Here is a tiny trained network, its code and every weight. The questions are about switching its units off for an input and a class, where a switched-off unit gives its printed mean instead of its output.

import numpy as np


def w(rows, s, z=0):
    codes = np.array(rows[::2]) - 128.0
    scale = np.full(codes.shape[1], s)
    scale[-1] = z or s
    return codes * scale


def norm(h):
    return h / np.sqrt((h * h).mean(-1, keepdims=True) + 1e-5)


def f(y):
    return np.maximum(y, 0)


def log_softmax(a):
    a = a - a.max(-1, keepdims=True)
    return a - np.log(np.exp(a).sum(-1, keepdims=True))


def net(x, mask):
    res = np.array(x, float).reshape(1, 2) / 4 @ E
    u = 0
    for l in range(4):
        y = f(norm(res) @ A[l][:, :-1].T + A[l][:, -1])
        res = res + np.where(mask[u : u + 9], y, B[l][:, -1]) @ B[l][:, :-1]
        u += 9
    return log_softmax(norm(res)[-1] @ U[:, :-1].T + U[:, -1])


A, B = {}, {}
E = w([
[224,254,252],'x0',
[150,43,240],'x1',
],0.0041)
A[0] = w([
[203,72,18,199],'0.n1',
[106,178,144,3],'0.n2',
[163,173,10,13],'0.n3',
[160,254,207,61],'0.n4',
[21,211,165,162],'0.n5',
[121,28,117,225],'0.n6',
[99,117,21,156],'0.n7',
[147,201,18,167],'0.n8',
[173,214,153,52],'0.n9',
],0.0092,0.0023)
B[0] = w([
[74,206,183,203],'0.n1',
[63,140,251,141],'0.n2',
[239,142,44,185],'0.n3',
[14,120,71,254],'0.n4',
[175,159,59,168],'0.n5',
[192,221,226,228],'0.n6',
[46,255,145,219],'0.n7',
[229,83,145,218],'0.n8',
[78,159,103,204],'0.n9',
],0.0063,0.0062)
A[1] = w([
[122,119,119,90],'1.n1',
[96,254,163,46],'1.n2',
[139,130,119,54],'1.n3',
[36,202,101,103],'1.n4',
[136,23,241,252],'1.n5',
[39,34,215,202],'1.n6',
[172,124,35,38],'1.n7',
[136,58,112,137],'1.n8',
[40,74,32,25],'1.n9',
],0.0081,0.0036)
B[1] = w([
[154,89,108,128],'1.n1',
[129,125,192,254],'1.n2',
[120,140,107,128],'1.n3',
[122,93,144,247],'1.n4',
[177,178,16,207],'1.n5',
[67,188,2,200],'1.n6',
[150,103,101,146],'1.n7',
[192,164,149,128],'1.n8',
[140,107,134,145],'1.n9',
],0.0075,0.0065)
A[2] = w([
[251,90,209,209],'2.n1',
[110,44,161,18],'2.n2',
[133,103,119,58],'2.n3',
[84,43,32,241],'2.n4',
[126,164,128,136],'2.n5',
[66,232,121,111],'2.n6',
[159,142,77,124],'2.n7',
[144,176,91,54],'2.n8',
[219,159,149,251],'2.n9',
],0.015,0.0027)
B[2] = w([
[154,180,152,138],'2.n1',
[134,122,148,128],'2.n2',
[129,81,118,128],'2.n3',
[171,254,202,153],'2.n4',
[147,81,73,167],'2.n5',
[101,42,162,252],'2.n6',
[123,149,53,163],'2.n7',
[106,85,79,173],'2.n8',
[70,204,89,173],'2.n9',
],0.0084,0.016)
A[3] = w([
[87,131,250,120],'3.n1',
[234,86,104,94],'3.n2',
[145,56,186,207],'3.n3',
[103,125,164,82],'3.n4',
[130,103,138,97],'3.n5',
[161,254,177,44],'3.n6',
[210,221,137,205],'3.n7',
[127,132,219,4],'3.n8',
[81,187,99,140],'3.n9',
],0.013,0.003)
B[3] = w([
[189,92,142,254],'3.n1',
[156,206,92,128],'3.n2',
[65,73,145,194],'3.n3',
[122,95,50,171],'3.n4',
[74,102,145,140],'3.n5',
[146,243,183,176],'3.n6',
[3,198,226,184],'3.n7',
[96,118,121,170],'3.n8',
[175,160,47,236],'3.n9',
],0.0062,0.007)
U = w([
[62,167,24,188],'0',
[12,17,239,173],'1',
[51,230,199,138],'2',
[195,74,160,7],'3',
[213,49,141,2],'4',
[249,37,135,1],'5',
],0.014,0.0069)

Each question gives the input, the list of numbers given to net, and the class t.
The units are the neurons (one row each of A and B). Each row of codes is followed by its name. A weight is (code - 128) times the scale printed after its matrix; where a second scale follows, it is the last column's (A, B and U).
mask holds one flag per neuron, layer by layer. A switched-off neuron (its flag False) gives its mean, the last column of its row in B, instead of its output. The means were averaged over made-up inputs and are rounded, as every weight is.
A unit's drop is (log p(t) with every unit on - log p(t) with that unit switched off) / (log p(t) with every unit on - log p(t) with every unit switched off).
The circuit of an input: a set's keep is (log p(t) with only the set's units on - log p(t) with every unit switched off) / (log p(t) with every unit on - log p(t) with every unit switched off). Starting from the 12 units with the biggest drops (on a tie, the unit counted first), units are removed one at a time, each time the one whose removal leaves the highest keep (on an exact tie, the one counted first), for as long as the keep stays at least 0.8.
circuit, biggest first: the units of the circuit, biggest drop first
top k neurons: the k neurons with the biggest drops, biggest first
k most important neurons of layer l: the k neurons of layer l with the biggest drops, biggest first
drop of u: that unit's drop, to one decimal
input [1,2], class 2: 4 most important neurons of layer 0	(0.n6, 0.n7, 0.n1, 0.n8)
input [5,5], class 0: top 2 neurons	(0.n7, 1.n6)
input [6,8], class 0: most important neuron of layer 1	(1.n5)
input [-2,1], class 2: top 3 neurons	(0.n6, 0.n4, 1.n6)
input [-3,0], class 2: circuit, biggest first	(0.n6, 1.n2)
input [-3,-1], class 2: circuit, biggest first	(0.n6, 0.n4, 1.n6, 1.n2)
input [-7,-5], class 1: top 2 neurons	(0.n7, 1.n5)
input [0,-2], class 2: 2 most important neurons of layer 0	(0.n8, 0.n4)
input [-6,-5], class 1: top 4 neurons	(0.n7, 2.n6, 1.n5, 0.n1)
input [2,1], class 2: top 2 neurons	(0.n4, 0.n6)
input [-4,2], class 1: top 3 neurons	(0.n8, 0.n3, 2.n4)
input [0,-1], class 2: top 2 neurons	(0.n8, 0.n4)
input [4,-3], class 1: top 4 neurons	(1.n6, 1.n5, 0.n2, 0.n4)
input [-6,7], class 0: circuit, biggest first	(1.n5)
input [-1,1], class 2: 2 most important neurons of layer 0	(0.n6, 0.n4)
input [-3,2], class 2: top 3 neurons	(0.n6, 0.n4, 1.n6)
input [-3,1], class 2: 2 most important neurons of layer 2	(2.n8, 2.n1)
input [5,-4], class 1: top 4 neurons	(0.n4, 0.n2, 1.n5, 1.n6)
input [3,-3], class 2: top 4 neurons	(0.n1, 0.n6, 0.n7, 2.n4)
input [0,8], class 0: drop of 1.n6	0.1
input [8,-2], class 1: drop of 0.n4	0.5
input [1,-1], class 2: drop of 2.n4	2.3
